Here is a tiny trained network, its code and every weight. The questions are about switching its units off for an input and a class, where a switched-off unit gives its printed mean instead of its output.

import numpy as np


def w(rows, s, z=0):
    codes = np.array(rows[::2]) - 128.0
    scale = np.full(codes.shape[1], s)
    scale[-1] = z or s
    return codes * scale


def f(y):
    return y / 2 * (1 + np.tanh(0.7978845608 * (y + 0.044715 * y**3)))


def log_softmax(a):
    a = a - a.max(-1, keepdims=True)
    return a - np.log(np.exp(a).sum(-1, keepdims=True))


def net(x, mask):
    res = np.array(x, float).reshape(1, 7) / 4 @ E
    y = f(res @ A[0][:, :-1].T + A[0][:, -1])
    res = res + np.where(mask, y, B[0][:, -1]) @ B[0][:, :-1]
    return log_softmax(res[-1] @ U[:, :-1].T + U[:, -1])


A, B = {}, {}
E = w([
[203,79,181,158,150,141],'x0',
[78,126,130,249,202,155],'x1',
[123,158,177,97,123,132],'x2',
[229,194,68,97,85,168],'x3',
[126,80,51,74,121,228],'x4',
[176,150,33,135,150,87],'x5',
[144,145,59,114,18,122],'x6',
],0.011)
A[0] = w([
[97,161,88,72,234,146,82],'N1',
[140,155,207,110,119,71,106],'N2',
[163,55,156,75,123,142,143],'N3',
[249,126,84,104,112,126,160],'N4',
[135,151,201,133,131,109,4],'N5',
[104,129,159,96,221,217,130],'N6',
[60,151,162,133,106,149,121],'N7',
[129,92,168,135,175,193,26],'N8',
[78,153,121,45,108,165,106],'N9',
[153,81,160,170,191,54,43],'N10',
[160,166,143,175,197,171,190],'N11',
[174,138,224,121,127,91,177],'N12',
[59,68,100,181,82,97,49],'N13',
],0.012,0.0037)
B[0] = w([
[24,112,211,142,139,48,183],'N1',
[39,150,86,85,170,148,194],'N2',
[100,66,179,183,110,112,183],'N3',
[160,243,53,39,190,254,254],'N4',
[74,149,136,149,185,148,167],'N5',
[199,72,137,194,80,79,228],'N6',
[155,186,116,128,102,135,181],'N7',
[184,114,60,172,72,98,195],'N8',
[224,120,85,159,106,163,202],'N9',
[131,203,79,120,63,201,204],'N10',
[186,50,155,160,133,61,206],'N11',
[56,161,186,45,208,110,212],'N12',
[121,144,128,77,144,115,184],'N13',
],0.0082,0.012)
U = w([
[1,108,154,130,223,76,97],'0',
[162,31,142,236,63,69,46],'1',
[142,208,70,61,85,209,254],'2',
],0.0098,0.0023)

Each question gives the input, the list of numbers given to net, and the class t.
The units are the neurons (one row each of A and B). Each row of codes is followed by its name. A weight is (code - 128) times the scale printed after its matrix; where a second scale follows, it is the last column's (A, B and U).
mask holds one flag per neuron, in row order. A switched-off neuron (its flag False) gives its mean, the last column of its row in B, instead of its output. The means were averaged over made-up inputs and are rounded, as every weight is.
A unit's drop is (log p(t) with every unit on - log p(t) with that unit switched off) / (log p(t) with every unit on - log p(t) with every unit switched off).
The circuit of an input: a set's keep is (log p(t) with only the set's units on - log p(t) with every unit switched off) / (log p(t) with every unit on - log p(t) with every unit switched off). Starting from the 12 units with the biggest drops (on a tie, the unit counted first), units are removed one at a time, each time the one whose removal leaves the highest keep (on an exact tie, the one counted first), for as long as the keep stays at least 0.8.
units of the circuit, in order: the units of the circuit, biggest drop first
k most important neurons: the k neurons with the biggest drops, biggest first
drop of u: that unit's drop, to one decimal
input [-1,6,-3,1,7,6,1], class 0: units of the circuit, in order : [N1; N10]
input [-2,6,-6,-5,-7,-4,8], class 2: units of the circuit, in order : [N10; N7]
input [5,6,3,1,3,6,1], class 1: units of the circuit, in order : [N11]
input [7,-7,3,-4,2,8,-7], class 0: 2 most important neurons : [N3; N12]
input [1,5,-8,-8,-5,-6,6], class 2: 3 most important neurons : [N10; N7; N1]
input [3,6,4,-1,-1,-7,7], class 0: 2 most important neurons : [N4; N10]
input [-2,2,-6,-7,-2,1,-5], class 1: 3 most important neurons : [N4; N12; N6]
input [0,8,5,-6,-3,1,7], class 2: drop of N12 : 0.6
input [1,-5,-8,1,5,-3,-5], class 1: drop of N1 : 0.0
input [6,-7,-8,3,-1,-4,-8], class 0: drop of N2 : 0.1
